Below is a small trained network, with its code and all its weights. Each question gives an input and a target symbol and asks what happens when units are switched off, that is, made to give their printed mean instead of their output.

import numpy as np


def w(rows, s, z=0):
    codes = np.array(rows[::2]) - 128.0
    scale = np.full(codes.shape[1], s)
    scale[-1] = z or s
    return codes * scale


def norm(h):
    return h / np.sqrt((h * h).mean(-1, keepdims=True) + 1e-5)


def f(y):
    return np.maximum(y, 0)


def softmax(a):
    e = np.exp(a - a.max(-1, keepdims=True))
    return e / e.sum(-1, keepdims=True)


def log_softmax(a):
    a = a - a.max(-1, keepdims=True)
    return a - np.log(np.exp(a).sum(-1, keepdims=True))


def net(x, mask):
    ids = ['αβγεζηθπστφψω'.index(c) for c in x.split()]
    T = len(ids)
    res = E[ids] + P[:T]
    u = 0
    for l in range(2):
        q, k, v = (norm(res) @ M[l].T for M in (Q, K, V))
        z = softmax(np.where(np.tri(T) > 0, q @ k.T / 4**0.5, -1e9)) @ v
        res = res + np.where(mask[u], z, O[l][:, -1]) @ O[l][:, :-1]
        u += 1
        y = f(norm(res) @ A[l][:, :-1].T + A[l][:, -1])
        res = res + np.where(mask[u : u + 12], y, B[l][:, -1]) @ B[l][:, :-1]
        u += 12
    return log_softmax(norm(res)[-1] @ U[:, :-1].T + U[:, -1])


Q, K, V, O, A, B = {}, {}, {}, {}, {}, {}
E = w([
[152,79,114,163],'α',
[109,111,178,86],'β',
[143,128,169,63],'γ',
[124,172,139,132],'ε',
[133,200,133,230],'ζ',
[95,113,142,166],'η',
[211,91,114,135],'θ',
[130,165,116,184],'π',
[44,151,187,154],'σ',
[122,159,79,88],'τ',
[93,113,143,163],'φ',
[115,254,149,171],'ψ',
[46,83,181,184],'ω',
],0.0055)
P = w([
[48,144,110,205],'0',
[86,136,106,198],'1',
[111,128,102,190],'2',
[136,127,95,194],'3',
[158,137,104,188],'4',
[174,130,98,187],'5',
[193,133,103,178],'6',
[220,131,99,174],'7',
[244,133,100,178],'8',
[234,140,119,188],'9',
],0.0011)
Q[0] = w([
[115,91,123,58],'0.h0',
[173,115,132,58],'0.h0',
[101,99,116,2],'0.h0',
[136,92,80,43],'0.h0',
],0.0092)
K[0] = w([
[127,112,254,158],'0.h0',
[180,82,207,125],'0.h0',
[153,103,254,191],'0.h0',
[140,41,240,183],'0.h0',
],0.006)
V[0] = w([
[179,72,246,91],'0.h0',
[103,133,5,115],'0.h0',
[94,34,135,186],'0.h0',
[83,138,59,47],'0.h0',
],0.0026)
O[0] = w([
[2,182,85,173,2],'0.h0',
[246,123,225,101,89],'0.h0',
[3,143,160,109,116],'0.h0',
[171,41,246,94,119],'0.h0',
],0.0022,0.0007)
A[0] = w([
[104,186,147,203,91],'0.n0',
[119,157,12,96,213],'0.n1',
[100,162,124,158,81],'0.n2',
[191,80,211,171,73],'0.n3',
[161,168,150,164,152],'0.n4',
[161,194,115,148,205],'0.n5',
[157,120,137,47,215],'0.n6',
[98,55,192,182,176],'0.n7',
[89,152,87,69,46],'0.n8',
[135,129,185,72,153],'0.n9',
[93,88,84,159,1],'0.n10',
[228,2,77,116,221],'0.n11',
],0.0045,0.00098)
B[0] = w([
[96,81,80,91,225],'0.n0',
[157,111,235,111,158],'0.n1',
[125,111,101,96,172],'0.n2',
[139,209,219,46,196],'0.n3',
[123,73,142,106,178],'0.n4',
[139,55,126,85,174],'0.n5',
[28,135,171,203,156],'0.n6',
[102,174,87,74,254],'0.n7',
[145,140,190,188,151],'0.n8',
[61,108,74,131,176],'0.n9',
[107,147,74,96,140],'0.n10',
[1,153,88,107,184],'0.n11',
],0.0039,0.0031)
Q[1] = w([
[171,126,137,167],'1.h0',
[76,152,76,133],'1.h0',
[151,161,138,122],'1.h0',
[249,95,99,216],'1.h0',
],0.018)
K[1] = w([
[23,119,120,153],'1.h0',
[212,151,83,127],'1.h0',
[48,154,144,109],'1.h0',
[7,105,61,116],'1.h0',
],0.011)
V[1] = w([
[126,222,139,182],'1.h0',
[151,172,227,1],'1.h0',
[195,253,90,159],'1.h0',
[74,248,77,96],'1.h0',
],0.0036)
O[1] = w([
[124,226,108,133,157],'1.h0',
[69,158,253,66,202],'1.h0',
[190,194,157,169,42],'1.h0',
[97,190,32,53,253],'1.h0',
],0.0029,0.0017)
A[1] = w([
[146,49,139,87,54],'1.n0',
[109,212,175,113,153],'1.n1',
[215,177,125,118,124],'1.n2',
[119,74,65,192,153],'1.n3',
[144,118,92,59,156],'1.n4',
[145,72,127,236,120],'1.n5',
[159,160,77,192,130],'1.n6',
[152,163,91,253,18],'1.n7',
[63,109,160,128,250],'1.n8',
[179,145,193,39,163],'1.n9',
[128,216,124,164,32],'1.n10',
[134,214,99,136,24],'1.n11',
],0.0064,0.0025)
B[1] = w([
[78,111,161,173,136],'1.n0',
[148,166,177,95,209],'1.n1',
[101,118,141,93,138],'1.n2',
[187,162,164,145,172],'1.n3',
[143,81,130,131,154],'1.n4',
[223,132,116,65,143],'1.n5',
[85,176,200,137,148],'1.n6',
[59,198,167,254,141],'1.n7',
[202,121,143,152,254],'1.n8',
[77,172,209,177,190],'1.n9',
[202,107,63,67,139],'1.n10',
[216,161,129,104,142],'1.n11',
],0.0064,0.0058)
U = w([
[17,203,116,108,51],'α',
[159,213,126,234,58],'β',
[128,134,141,122,82],'γ',
[123,137,87,128,194],'ε',
[116,14,181,162,114],'ζ',
[127,126,82,133,214],'η',
[138,136,179,131,80],'θ',
[144,68,89,66,253],'π',
[96,83,166,9,74],'σ',
[131,131,92,143,213],'τ',
[239,91,135,155,174],'φ',
[196,213,97,44,70],'ψ',
[71,99,117,208,223],'ω',
],0.016,0.0039)

Each question gives the input, a string of symbols that net reads in full, and the target symbol t.
The units are the heads (4 rows each of Q, K, V and O) and the neurons (one row each of A and B). Each row of codes is followed by its name. A weight is (code - 128) times the scale printed after its matrix; where a second scale follows, it is the last column's (O, A, B and U).
mask holds one flag per unit, layer by layer, with each layer's heads first. A switched-off unit (its flag False) gives its mean, the last column of its rows in O or B, instead of its output. The means were averaged over made-up inputs and are rounded, as every weight is.
A unit's drop is (log p(t) with every unit on - log p(t) with that unit switched off) / (log p(t) with every unit on - log p(t) with every unit switched off).
The circuit of an input: a set's keep is (log p(t) with only the set's units on - log p(t) with every unit switched off) / (log p(t) with every unit on - log p(t) with every unit switched off). Starting from the 12 units with the biggest drops (on a tie, the unit counted first), units are removed one at a time, each time the one whose removal leaves the highest keep (on an exact tie, the one counted first), for as long as the keep stays at least 0.8.
circuit, biggest first: the units of the circuit, biggest drop first
most important unit: the unit with the biggest drop
k most important neurons: the k neurons with the biggest drops, biggest first
top k neurons in layer l: the k neurons of layer l with the biggest drops, biggest first
input β σ σ σ η σ σ σ θ β, target σ: most important unit => 0.n11
input σ ε σ ζ σ β α, target β: circuit, biggest first => [1.h0; 0.n11]
input σ σ β θ, target π: circuit, biggest first => [0.n11; 1.n1; 1.n4]
input ψ ζ σ σ σ θ φ, target β: circuit, biggest first => [1.h0; 0.n11; 1.n7]
input γ ζ β σ β β θ ψ β, target ψ: circuit, biggest first => [0.n11; 1.h0; 0.h0; 1.n10]
input θ ψ α γ π σ ψ, target ψ: 2 most important neurons => [0.n11; 1.n10]
input σ σ θ, target π: top 2 neurons in layer 0 => [0.n11; 0.n7]
input β σ β σ ε σ π β, target φ: top 2 neurons in layer 0 => [0.n5; 0.n3]
input θ σ ω, target ω: 2 most important neurons => [0.n11; 0.n3]
input θ ε α σ σ η, target ζ: top 2 neurons in layer 0 => [0.n11; 0.n5]
input σ σ σ φ π, target φ: 2 most important neurons => [0.n5; 0.n0]
input ε σ θ σ ω γ, target ζ: top 3 neurons in layer 0 => [0.n9; 0.n11; 0.n3]
input σ σ ω, target ω: top 2 neurons in layer 0 => [0.n3; 0.n7]
input ψ ψ β σ σ ω ε, target ζ: most important unit => 0.n3
input π θ π ω, target φ: 2 most important neurons => [0.n11; 1.n5]
input ε π γ φ, target φ: top 2 neurons in layer 0 => [0.n5; 0.n0]
input ω ω θ α θ θ σ β ζ π, target φ: top 3 neurons in layer 0 => [0.n5; 0.n11; 0.n7]
input σ σ σ σ σ, target α: top 2 neurons in layer 0 => [0.n0; 0.n3]
input ε σ σ σ θ β η, target ζ: 2 most important neurons => [0.n11; 1.n0]
input ε ω θ, target ζ: most important neuron => [0.n7]
